Here is a tiny trained network, its code and every weight. The questions are about switching its units off for an input and a class, where a switched-off unit gives its printed mean instead of its output.

import numpy as np


def w(rows, s, z=0):
    codes = np.array(rows[::2]) - 128.0
    scale = np.full(codes.shape[1], s)
    scale[-1] = z or s
    return codes * scale


def f(y):
    return y / 2 * (1 + np.tanh(0.7978845608 * (y + 0.044715 * y**3)))


def log_softmax(a):
    a = a - a.max(-1, keepdims=True)
    return a - np.log(np.exp(a).sum(-1, keepdims=True))


def net(x, mask):
    res = np.array(x, float).reshape(1, 8) / 4 @ E
    y = f(res @ A[0][:, :-1].T + A[0][:, -1])
    res = res + np.where(mask, y, B[0][:, -1]) @ B[0][:, :-1]
    return log_softmax(res[-1] @ U[:, :-1].T + U[:, -1])


A, B = {}, {}
E = w([
[186,110,71,86,70,221,239,220,182,171],'x0',
[200,203,167,174,104,164,31,117,171,127],'x1',
[118,196,129,83,245,56,173,80,36,242],'x2',
[137,216,212,219,132,86,52,139,240,167],'x3',
[138,194,90,26,184,133,166,18,95,83],'x4',
[154,47,225,171,125,142,213,26,104,188],'x5',
[255,183,216,142,79,194,122,28,238,80],'x6',
[49,147,176,237,159,69,18,175,186,124],'x7',
],0.0041)
A[0] = w([
[98,76,55,3,190,151,204,64,45,139,206],'neuron 1',
[183,63,196,220,14,205,136,169,228,109,255],'neuron 2',
[162,84,212,230,46,159,80,211,221,114,169],'neuron 3',
[32,38,28,135,120,79,107,235,66,69,151],'neuron 4',
[80,205,228,230,188,69,7,113,197,82,180],'neuron 5',
[148,86,55,28,159,136,228,48,11,131,162],'neuron 6',
[236,207,110,52,29,221,66,67,228,3,168],'neuron 7',
[79,65,23,121,78,139,74,226,71,21,176],'neuron 8',
[91,147,221,194,114,84,20,14,82,78,232],'neuron 9',
[130,67,191,231,50,162,89,144,186,118,177],'neuron 10',
],0.0042,0.0027)
B[0] = w([
[189,44,158,71,5,208,187,96,60,214,255],'neuron 1',
[198,16,150,9,15,232,231,78,64,179,246],'neuron 2',
[206,67,125,64,46,233,143,110,15,237,221],'neuron 3',
[7,176,27,55,78,200,200,210,231,44,201],'neuron 4',
[185,183,232,225,207,31,38,72,56,220,251],'neuron 5',
[221,52,206,87,13,227,157,64,35,225,252],'neuron 6',
[42,71,14,8,40,228,245,156,214,20,229],'neuron 7',
[32,208,6,43,126,168,212,185,248,40,189],'neuron 8',
[206,94,225,182,200,72,109,3,131,148,226],'neuron 9',
[211,61,169,110,60,178,148,78,60,214,199],'neuron 10',
],0.0043,0.0054)
U = w([
[46,94,17,25,53,207,237,189,226,18,240],'0',
[242,32,245,116,64,163,142,34,22,242,245],'1',
[95,203,226,229,245,14,36,50,206,59,1],'2',
[97,231,61,178,162,80,28,252,111,210,3],'3',
],0.0044,0.0023)

Each question gives the input, the list of numbers given to net, and the class t.
The units are the neurons (one row each of A and B). Each row of codes is followed by its name. A weight is (code - 128) times the scale printed after its matrix; where a second scale follows, it is the last column's (A, B and U).
mask holds one flag per neuron, in row order. A switched-off neuron (its flag False) gives its mean, the last column of its row in B, instead of its output. The means were averaged over made-up inputs and are rounded, as every weight is.
A unit's drop is (log p(t) with every unit on - log p(t) with that unit switched off) / (log p(t) with every unit on - log p(t) with every unit switched off).
most important unit: the unit with the biggest drop
top k neurons: the k neurons with the biggest drops, biggest first
drop when u is switched off: that unit's drop, to one decimal
input [6,7,7,2,5,5,7,-4], class 0: most important unit : neuron 7
input [5,1,-5,-1,7,3,4,-7], class 0: top 2 neurons : (neuron 7; neuron 5)
input [1,2,4,-2,-7,-2,-7,4], class 0: top 3 neurons : (neuron 4; neuron 8; neuron 5)
input [2,4,4,0,8,4,-3,7], class 2: top 2 neurons : (neuron 2; neuron 3)
input [7,-2,-6,-2,3,4,8,-1], class 0: top 2 neurons : (neuron 7; neuron 5)
input [2,-7,0,2,-7,8,-6,4], class 0: top 3 neurons : (neuron 4; neuron 5; neuron 6)
input [8,0,4,3,-2,-2,7,-4], class 0: top 2 neurons : (neuron 7; neuron 5)
input [-2,6,2,0,2,-5,7,7], class 2: drop when neuron 6 is switched off : 0.9
input [0,4,-6,2,8,-1,-3,-8], class 0: drop when neuron 7 is switched off : 0.2
input [3,-8,4,6,-5,-8,4,2], class 3: drop when neuron 9 is switched off : 0.1
